Below are the code and all the weights of a small trained network. Each question names an input and a class and asks about switching units off, where a switched-off unit gives its printed mean instead of its output.

import numpy as np


def w(rows, s, z=0):
    codes = np.array(rows[::2]) - 128.0
    scale = np.full(codes.shape[1], s)
    scale[-1] = z or s
    return codes * scale


def f(y):
    return np.maximum(y, 0)


def log_softmax(a):
    a = a - a.max(-1, keepdims=True)
    return a - np.log(np.exp(a).sum(-1, keepdims=True))


def net(x, mask):
    res = np.array(x, float).reshape(1, 3) / 4 @ E
    y = f(res @ A[0][:, :-1].T + A[0][:, -1])
    res = res + np.where(mask, y, B[0][:, -1]) @ B[0][:, :-1]
    return log_softmax(res[-1] @ U[:, :-1].T + U[:, -1])


A, B = {}, {}
E = w([
[181,127,158,110,96,85,217,127,247,161,134],'x0',
[13,95,120,123,127,236,186,192,142,168,197],'x1',
[87,84,146,127,202,57,88,189,203,101,245],'x2',
],0.012)
A[0] = w([
[89,128,131,121,86,242,145,131,47,147,93,220],'neuron 1',
[86,131,143,112,186,142,137,144,154,111,201,45],'neuron 2',
[121,140,134,114,162,65,128,125,225,107,179,121],'neuron 3',
[198,124,133,132,106,126,141,109,113,131,76,243],'neuron 4',
[130,118,140,148,143,110,135,122,189,152,137,46],'neuron 5',
[43,114,130,136,110,239,193,165,153,123,155,139],'neuron 6',
[164,109,149,130,149,99,90,137,70,108,101,189],'neuron 7',
[137,129,146,133,86,174,211,115,169,147,88,117],'neuron 8',
[119,144,117,133,129,106,43,135,86,132,117,239],'neuron 9',
[181,149,130,145,94,121,135,101,97,112,82,237],'neuron 10',
[159,128,140,134,193,26,57,131,155,87,186,135],'neuron 11',
[42,114,131,136,172,129,90,186,145,141,232,107],'neuron 12',
[174,124,142,118,97,88,254,133,226,156,119,128],'neuron 13',
[86,129,126,119,159,143,56,127,82,131,130,254],'neuron 14',
[165,137,116,110,96,157,166,119,154,144,106,113],'neuron 15',
[160,124,124,122,148,71,82,126,134,118,162,130],'neuron 16',
[181,135,144,113,121,53,131,130,168,118,78,176],'neuron 17',
],0.013,0.0051)
B[0] = w([
[208,210,144,152,156,215,228,123,159,168,103,253],'neuron 1',
[72,27,88,109,104,161,102,106,134,95,111,193],'neuron 2',
[177,61,121,134,113,194,109,216,98,174,148,202],'neuron 3',
[121,174,111,121,75,151,51,91,126,92,102,206],'neuron 4',
[145,66,110,93,127,166,116,157,129,180,136,156],'neuron 5',
[48,151,121,95,188,146,246,50,125,203,149,251],'neuron 6',
[135,126,130,61,142,107,74,148,99,124,83,181],'neuron 7',
[48,187,152,109,129,38,149,115,128,124,142,191],'neuron 8',
[156,122,155,43,194,100,80,136,66,102,110,189],'neuron 9',
[107,153,110,106,71,193,55,106,105,102,76,209],'neuron 10',
[195,141,158,186,187,4,161,175,129,147,180,220],'neuron 11',
[94,17,110,163,104,130,137,68,134,56,102,245],'neuron 12',
[57,142,73,124,11,109,111,167,169,208,214,229],'neuron 13',
[175,128,167,191,167,116,130,91,121,45,75,204],'neuron 14',
[71,166,152,151,120,56,132,116,141,115,143,171],'neuron 15',
[134,142,166,165,153,92,130,183,127,153,160,175],'neuron 16',
[176,138,128,217,48,141,122,159,167,104,134,206],'neuron 17',
],0.019,0.023)
U = w([
[171,212,162,11,145,151,75,139,94,55,52,252],'0',
[94,199,87,153,1,107,91,131,172,98,120,146],'1',
[189,93,189,149,237,26,151,190,69,79,129,174],'2',
[174,102,132,174,112,82,139,238,188,163,203,44],'3',
[169,194,165,129,205,182,243,106,112,151,91,172],'4',
[19,235,117,23,119,44,203,108,173,195,177,112],'5',
[104,33,125,183,185,155,174,84,155,7,101,95],'6',
[59,18,53,69,111,121,189,168,128,195,191,26],'7',
],0.0071,0.0019)

Each question gives the input, the list of numbers given to net, and the class t.
The units are the neurons (one row each of A and B). Each row of codes is followed by its name. A weight is (code - 128) times the scale printed after its matrix; where a second scale follows, it is the last column's (A, B and U).
mask holds one flag per neuron, in row order. A switched-off neuron (its flag False) gives its mean, the last column of its row in B, instead of its output. The means were averaged over made-up inputs and are rounded, as every weight is.
A unit's drop is (log p(t) with every unit on - log p(t) with that unit switched off) / (log p(t) with every unit on - log p(t) with every unit switched off).
The circuit of an input: a set's keep is (log p(t) with only the set's units on - log p(t) with every unit switched off) / (log p(t) with every unit on - log p(t) with every unit switched off). Starting from the 12 units with the biggest drops (on a tie, the unit counted first), units are removed one at a time, each time the one whose removal leaves the highest keep (on an exact tie, the one counted first), for as long as the keep stays at least 0.8.
circuit, biggest first: the units of the circuit, biggest drop first
top k neurons: the k neurons with the biggest drops, biggest first
drop when u is switched off: that unit's drop, to one decimal
input [-8,0,-6], class 0: circuit, biggest first : (neuron 9)
input [1,-7,1], class 3: top 2 neurons : (neuron 11; neuron 17)
input [5,0,0], class 1: top 2 neurons : (neuron 6; neuron 11)
input [4,1,-4], class 5: top 2 neurons : (neuron 8; neuron 12)
input [2,0,8], class 3: top 3 neurons : (neuron 11; neuron 6; neuron 16)
input [1,6,-7], class 5: top 4 neurons : (neuron 8; neuron 14; neuron 6; neuron 15)
input [0,0,8], class 2: top 2 neurons : (neuron 11; neuron 13)
input [1,7,-3], class 5: top 3 neurons : (neuron 8; neuron 6; neuron 14)
input [6,1,3], class 7: top 2 neurons : (neuron 1; neuron 13)
input [-1,1,3], class 6: drop when neuron 13 is switched off : 0.8
input [1,8,-4], class 5: drop when neuron 8 is switched off : 3.5
input [-4,8,8], class 6: drop when neuron 12 is switched off : 0.2
input [8,0,-3], class 1: top 2 neurons : (neuron 6; neuron 17)
input [0,5,0], class 4: circuit, biggest first : (neuron 13)
